Below are the code and all the weights of a small trained network. Each question names an input and a target symbol and asks about switching units off, where a switched-off unit gives its printed mean instead of its output.

import numpy as np


def w(rows, s, z=0):
    codes = np.array(rows[::2]) - 128.0
    scale = np.full(codes.shape[1], s)
    scale[-1] = z or s
    return codes * scale


def f(y):
    return y / 2 * (1 + np.tanh(0.7978845608 * (y + 0.044715 * y**3)))


def softmax(a):
    e = np.exp(a - a.max(-1, keepdims=True))
    return e / e.sum(-1, keepdims=True)


def log_softmax(a):
    a = a - a.max(-1, keepdims=True)
    return a - np.log(np.exp(a).sum(-1, keepdims=True))


def net(x, mask):
    ids = ['ΔΛΣΩβγεητφ'.index(c) for c in x.split()]
    T = len(ids)
    res = E[ids] + P[:T]
    r = res
    for j in range(3):
        rows = slice(3 * j, 3 * j + 3)
        q, k, v = (r @ M[0][rows].T for M in (Q, K, V))
        z = softmax(np.where(np.tri(T) > 0, q @ k.T / 3**0.5, -1e9)) @ v
        o = O[0][rows]
        res = res + np.where(mask[j], z, o[:, -1]) @ o[:, :-1]
    y = f(res @ A[0][:, :-1].T + A[0][:, -1])
    res = res + np.where(mask[3:27], y, B[0][:, -1]) @ B[0][:, :-1]
    return log_softmax(res[-1] @ U[:, :-1].T + U[:, -1])


Q, K, V, O, A, B = {}, {}, {}, {}, {}, {}
E = w([
[195,183,181,66,174,172,120],'Δ',
[214,112,104,41,178,135,173],'Λ',
[60,167,143,174,121,161,89],'Σ',
[151,170,212,187,143,144,147],'Ω',
[61,109,105,159,166,34,175],'β',
[93,51,137,178,194,184,136],'γ',
[86,81,65,98,112,170,138],'ε',
[161,150,107,242,140,150,214],'η',
[124,253,67,167,220,156,181],'τ',
[129,190,55,117,31,187,191],'φ',
],0.015)
P = w([
[41,101,182,54,176,178,255],'0',
[57,108,110,110,187,158,191],'1',
[78,137,74,136,181,136,137],'2',
[142,147,39,158,180,100,81],'3',
[187,159,29,173,181,62,35],'4',
[220,166,14,180,165,34,5],'5',
],0.0076)
Q[0] = w([
[163,175,73,166,192,153,211],'H1',
[177,185,107,113,46,56,122],'H1',
[86,159,153,107,89,143,251],'H1',
[147,112,197,69,123,110,113],'H2',
[125,94,115,171,203,155,39],'H2',
[111,121,199,120,52,102,112],'H2',
[98,126,157,38,109,62,206],'H3',
[104,188,30,137,211,170,185],'H3',
[176,77,103,142,185,49,85],'H3',
],0.012)
K[0] = w([
[91,183,68,180,183,181,205],'H1',
[191,172,123,126,69,73,110],'H1',
[146,140,158,78,62,120,215],'H1',
[97,69,174,124,123,115,114],'H2',
[184,140,75,165,149,83,112],'H2',
[112,89,178,89,153,126,151],'H2',
[105,110,226,154,128,179,172],'H3',
[90,169,9,148,91,168,147],'H3',
[152,113,73,176,144,148,54],'H3',
],0.015)
V[0] = w([
[110,143,11,138,128,118,134],'H1',
[71,141,224,89,124,181,174],'H1',
[147,200,115,112,186,108,34],'H1',
[102,58,131,53,134,145,187],'H2',
[252,106,116,195,68,139,210],'H2',
[103,125,85,221,103,192,141],'H2',
[140,185,216,145,230,185,100],'H3',
[140,183,202,177,185,19,98],'H3',
[111,254,62,84,134,90,177],'H3',
],0.0066)
O[0] = w([
[113,109,150,90,91,135,78,197],'H1',
[111,212,129,130,116,96,145,171],'H1',
[69,88,178,117,173,169,163,71],'H1',
[157,59,90,159,182,134,70,119],'H2',
[143,115,57,121,90,196,231,174],'H2',
[81,98,129,115,42,151,140,254],'H2',
[84,165,130,155,172,254,83,197],'H3',
[76,205,91,199,175,147,123,93],'H3',
[50,160,142,28,140,108,180,205],'H3',
],0.0081,0.0053)
A[0] = w([
[88,160,190,110,192,115,168,71],'N1',
[172,53,158,137,126,183,142,217],'N2',
[156,183,254,147,78,145,141,170],'N3',
[141,104,126,201,160,88,32,141],'N4',
[113,116,183,113,150,145,126,61],'N5',
[102,122,121,136,83,108,71,129],'N6',
[136,126,153,74,136,143,150,79],'N7',
[147,142,176,95,32,190,83,241],'N8',
[187,213,140,121,105,107,133,140],'N9',
[186,113,152,141,58,59,13,151],'N10',
[184,142,169,176,204,118,138,44],'N11',
[103,51,165,108,113,173,91,156],'N12',
[206,169,81,176,76,107,98,64],'N13',
[111,101,131,180,179,91,194,70],'N14',
[131,233,84,146,54,63,109,104],'N15',
[118,169,87,156,162,183,110,2],'N16',
[180,216,152,76,84,158,105,81],'N17',
[173,147,138,98,128,112,32,111],'N18',
[103,175,79,157,189,38,138,186],'N19',
[77,114,143,167,118,108,130,23],'N20',
[204,100,105,75,219,170,130,55],'N21',
[160,127,164,163,202,103,116,121],'N22',
[211,140,148,64,144,182,120,129],'N23',
[118,106,147,88,199,124,182,79],'N24',
],0.0092,0.004)
B[0] = w([
[145,87,195,94,68,119,140,232],'N1',
[163,115,107,109,185,104,158,253],'N2',
[132,153,142,193,182,15,208,144],'N3',
[184,143,185,99,138,132,70,248],'N4',
[144,107,150,142,140,132,98,133],'N5',
[106,142,130,108,167,121,109,132],'N6',
[151,161,109,135,138,111,83,150],'N7',
[109,192,114,167,255,66,149,183],'N8',
[152,40,121,170,133,100,130,153],'N9',
[105,47,214,35,158,200,193,147],'N10',
[199,99,155,91,67,118,127,150],'N11',
[90,110,120,124,222,93,125,203],'N12',
[125,91,180,79,190,126,83,143],'N13',
[130,122,77,144,92,187,89,179],'N14',
[97,49,123,116,233,150,44,190],'N15',
[170,80,199,95,117,130,180,216],'N16',
[148,75,86,200,184,125,80,170],'N17',
[72,55,122,150,100,125,103,139],'N18',
[143,126,122,197,47,140,71,240],'N19',
[109,117,112,166,126,200,121,126],'N20',
[112,185,97,121,78,201,76,187],'N21',
[154,115,203,115,43,141,117,177],'N22',
[128,143,104,197,117,143,91,165],'N23',
[127,109,122,73,91,130,55,193],'N24',
],0.0072,0.0045)
U = w([
[138,150,179,83,104,147,136,73],'Δ',
[160,145,78,92,108,166,83,3],'Λ',
[151,144,167,167,159,76,148,117],'Σ',
[153,126,125,168,86,145,190,155],'Ω',
[108,88,120,173,55,93,82,130],'β',
[171,116,153,171,180,135,68,168],'γ',
[119,2,153,132,185,156,118,111],'ε',
[117,127,36,175,164,112,159,177],'η',
[59,166,158,115,154,147,109,133],'τ',
[152,107,111,72,150,42,138,156],'φ',
],0.0081,0.0048)

Each question gives the input, a string of symbols that net reads in full, and the target symbol t.
The units are the heads (3 rows each of Q, K, V and O) and the neurons (one row each of A and B). Each row of codes is followed by its name. A weight is (code - 128) times the scale printed after its matrix; where a second scale follows, it is the last column's (O, A, B and U).
mask holds one flag per unit, heads first, then neurons. A switched-off unit (its flag False) gives its mean, the last column of its rows in O or B, instead of its output. The means were averaged over made-up inputs and are rounded, as every weight is.
A unit's drop is (log p(t) with every unit on - log p(t) with that unit switched off) / (log p(t) with every unit on - log p(t) with every unit switched off).
The circuit of an input: a set's keep is (log p(t) with only the set's units on - log p(t) with every unit switched off) / (log p(t) with every unit on - log p(t) with every unit switched off). Starting from the 12 units with the biggest drops (on a tie, the unit counted first), units are removed one at a time, each time the one whose removal leaves the highest keep (on an exact tie, the one counted first), for as long as the keep stays at least 0.8.
circuit, biggest first: the units of the circuit, biggest drop first
most important unit: the unit with the biggest drop
k most important neurons: the k neurons with the biggest drops, biggest first
which heads matter: for each layer, one digit per head in row order, 1 if its drop is at least 0.15 and else 0, layers parted by /
input β ε γ β, target ε: circuit, biggest first	H3, N10, H2
input γ γ β, target γ: circuit, biggest first	H2, H3, N4
input γ Δ τ, target Δ: most important unit	N1
input τ Λ η γ β ε, target ε: circuit, biggest first	N10, H3
input γ Λ γ, target γ: circuit, biggest first	H2, N4, H1
input φ β Λ, target Λ: circuit, biggest first	N21, H2
input γ β Δ, target γ: circuit, biggest first	H2, N23
input τ Λ γ γ Σ ε, target ε: which heads matter	011
input Σ ε β Δ τ, target Δ: circuit, biggest first	N1, H3, N16, H2
input Ω γ Δ, target γ: which heads matter	011
input Δ γ γ, target γ: which heads matter	111
input τ τ η Λ η Σ, target η: 3 most important neurons	N8, N4, N1
input γ τ γ, target τ: which heads matter	001
input β γ Δ φ φ γ, target φ: which heads matter	001
input γ Σ τ η γ Λ, target η: which heads matter	010
input τ Ω τ β, target τ: circuit, biggest first	H3
input Δ τ γ γ η Ω, target η: which heads matter	010
input γ β γ β, target γ: which heads matter	011
input τ ε φ β τ, target φ: which heads matter	111
input Σ γ η β Σ β, target β: which heads matter	001
input η γ τ γ φ, target φ: which heads matter	001
input γ η γ Λ, target η: most important neuron	N4
